Below are the code and all the weights of a small trained network. Each question names an input and a target symbol and asks about switching units off, where a switched-off unit gives its printed mean instead of its output.

import numpy as np


def w(rows, s, z=0):
    codes = np.array(rows[::2]) - 128.0
    scale = np.full(codes.shape[1], s)
    scale[-1] = z or s
    return codes * scale


def norm(h):
    return h / np.sqrt((h * h).mean(-1, keepdims=True) + 1e-5)


def f(y):
    return np.maximum(y, 0)


def softmax(a):
    e = np.exp(a - a.max(-1, keepdims=True))
    return e / e.sum(-1, keepdims=True)


def log_softmax(a):
    a = a - a.max(-1, keepdims=True)
    return a - np.log(np.exp(a).sum(-1, keepdims=True))


def net(x, mask):
    ids = ['ΓΛΨβζηθμστφω'.index(c) for c in x.split()]
    T = len(ids)
    res = E[ids] + P[:T]
    r = norm(res)
    for j in range(3):
        rows = slice(3 * j, 3 * j + 3)
        q, k, v = (r @ M[0][rows].T for M in (Q, K, V))
        z = softmax(np.where(np.tri(T) > 0, q @ k.T / 3**0.5, -1e9)) @ v
        o = O[0][rows]
        res = res + np.where(mask[j], z, o[:, -1]) @ o[:, :-1]
    y = f(norm(res) @ A[0][:, :-1].T + A[0][:, -1])
    res = res + np.where(mask[3:7], y, B[0][:, -1]) @ B[0][:, :-1]
    return log_softmax(norm(res)[-1] @ U[:, :-1].T + U[:, -1])


Q, K, V, O, A, B = {}, {}, {}, {}, {}, {}
E = w([
[122,68,129],'Γ',
[63,72,66],'Λ',
[81,151,15],'Ψ',
[70,109,35],'β',
[29,114,15],'ζ',
[187,101,141],'η',
[175,158,66],'θ',
[139,153,82],'μ',
[119,96,73],'σ',
[114,155,35],'τ',
[63,142,1],'φ',
[128,105,60],'ω',
],0.0084)
P = w([
[176,168,92],'0',
[240,123,77],'1',
[129,125,189],'2',
[163,205,109],'3',
[183,103,108],'4',
[113,110,175],'5',
[38,250,33],'6',
[129,116,61],'7',
[87,98,166],'8',
],0.019)
Q[0] = w([
[69,98,172],'h0',
[158,120,72],'h0',
[102,145,150],'h0',
[95,78,197],'h1',
[96,219,113],'h1',
[210,244,88],'h1',
[81,161,137],'h2',
[196,1,181],'h2',
[50,36,63],'h2',
],0.02)
K[0] = w([
[117,163,163],'h0',
[157,100,129],'h0',
[104,102,126],'h0',
[144,191,156],'h1',
[155,74,75],'h1',
[170,7,117],'h1',
[83,176,104],'h2',
[181,38,207],'h2',
[42,53,53],'h2',
],0.022)
V[0] = w([
[104,171,166],'h0',
[165,56,63],'h0',
[194,107,98],'h0',
[181,123,184],'h1',
[74,124,71],'h1',
[121,252,147],'h1',
[170,30,94],'h2',
[111,62,129],'h2',
[73,148,161],'h2',
],0.02)
O[0] = w([
[132,179,136,52],'h0',
[119,24,123,253],'h0',
[137,92,66,249],'h0',
[130,173,69,93],'h1',
[123,77,176,158],'h1',
[124,228,252,156],'h1',
[187,72,61,149],'h2',
[209,78,131,122],'h2',
[156,134,198,101],'h2',
],0.018,0.0074)
A[0] = w([
[62,118,77,36],'n0',
[184,78,150,237],'n1',
[252,174,113,209],'n2',
[120,60,79,253],'n3',
],0.026,0.0021)
B[0] = w([
[215,112,163,205],'n0',
[156,104,80,178],'n1',
[138,3,148,162],'n2',
[73,177,138,253],'n3',
],0.036,0.017)
U = w([
[180,81,45,231],'Γ',
[62,33,110,142],'Λ',
[175,84,198,171],'Ψ',
[39,120,182,30],'β',
[32,68,204,3],'ζ',
[250,179,78,33],'η',
[254,117,139,59],'θ',
[237,201,153,85],'μ',
[94,182,125,112],'σ',
[214,105,176,164],'τ',
[129,99,235,151],'φ',
[111,198,145,153],'ω',
],0.016,0.005)

Each question gives the input, a string of symbols that net reads in full, and the target symbol t.
The units are the heads (3 rows each of Q, K, V and O) and the neurons (one row each of A and B). Each row of codes is followed by its name. A weight is (code - 128) times the scale printed after its matrix; where a second scale follows, it is the last column's (O, A, B and U).
mask holds one flag per unit, heads first, then neurons. A switched-off unit (its flag False) gives its mean, the last column of its rows in O or B, instead of its output. The means were averaged over made-up inputs and are rounded, as every weight is.
A unit's drop is (log p(t) with every unit on - log p(t) with that unit switched off) / (log p(t) with every unit on - log p(t) with every unit switched off).
The circuit of an input: a set's keep is (log p(t) with only the set's units on - log p(t) with every unit switched off) / (log p(t) with every unit on - log p(t) with every unit switched off). Starting from all 7 units, units are removed one at a time, each time the one whose removal leaves the highest keep (on an exact tie, the one counted first), for as long as the keep stays at least 0.8.
units of the circuit, in order: the units of the circuit, biggest drop first
most important unit: the unit with the biggest drop
top k neurons: the k neurons with the biggest drops, biggest first
input η φ Λ β φ η μ, target φ: most important unit => h2
input Λ Λ Ψ σ, target Λ: units of the circuit, in order => (h0; h2)
input η μ Γ Ψ ζ η ζ, target ζ: units of the circuit, in order => (h2; n3; n1)
input ζ Λ Γ Γ, target Λ: units of the circuit, in order => (h1; h2)
input φ μ β Γ, target μ: top 3 neurons => (n0; n2; n1)
input σ η Λ σ, target η: units of the circuit, in order => (n0; h1; h2)
input Γ μ μ μ, target μ: units of the circuit, in order => (n0; h2; h1)
input μ ζ μ θ η, target Γ: units of the circuit, in order => (h0; h1)
input ζ ζ τ Λ Ψ Λ β β Ψ, target φ: units of the circuit, in order => (h1; n0; n3)
input Λ Λ Λ Λ, target Λ: units of the circuit, in order => (h1; h2)
input μ Λ Λ ω η ζ β, target η: top 2 neurons => (n0; n2)
input ω Γ ζ, target φ: units of the circuit, in order => (h0; n0; n3)
input ζ Λ Λ β, target Λ: top 2 neurons => (n3; n0)
input η ζ μ ζ, target ζ: units of the circuit, in order => (h2)
input Λ μ η μ μ η ζ, target μ: units of the circuit, in order => (n0; h2; n2; h1)
input ζ μ β μ, target μ: units of the circuit, in order => (h2; n0; h1)
input τ Λ τ η η τ ζ, target η: units of the circuit, in order => (n0; h1; n2; h2)
input φ Λ μ Λ, target Λ: units of the circuit, in order => (h0; h2)
input θ μ φ Λ η μ μ, target η: units of the circuit, in order => (h1; n0; h2)
input μ ζ β, target φ: most important unit => h0
input μ Λ θ μ, target Λ: top 3 neurons => (n3; n0; n1)
input Γ Γ ζ ζ φ ζ Ψ, target φ: top 2 neurons => (n0; n1)
input φ β η η β θ η, target ζ: top 2 neurons => (n3; n1)
input ω ζ ζ μ, target ζ: top 2 neurons => (n3; n0)
input μ β τ ω ζ Λ μ φ Λ, target φ: top 3 neurons => (n0; n2; n1)
input ζ Γ η Λ η Ψ η, target η: top 2 neurons => (n0; n2)
input μ ω μ θ θ, target Λ: most important unit => h0
input β ζ ω θ ω μ μ, target ω: top 2 neurons => (n3; n2)
input ζ μ ζ σ η, target Γ: top 2 neurons => (n1; n2)
input ζ φ Λ η, target φ: top 2 neurons => (n0; n3)
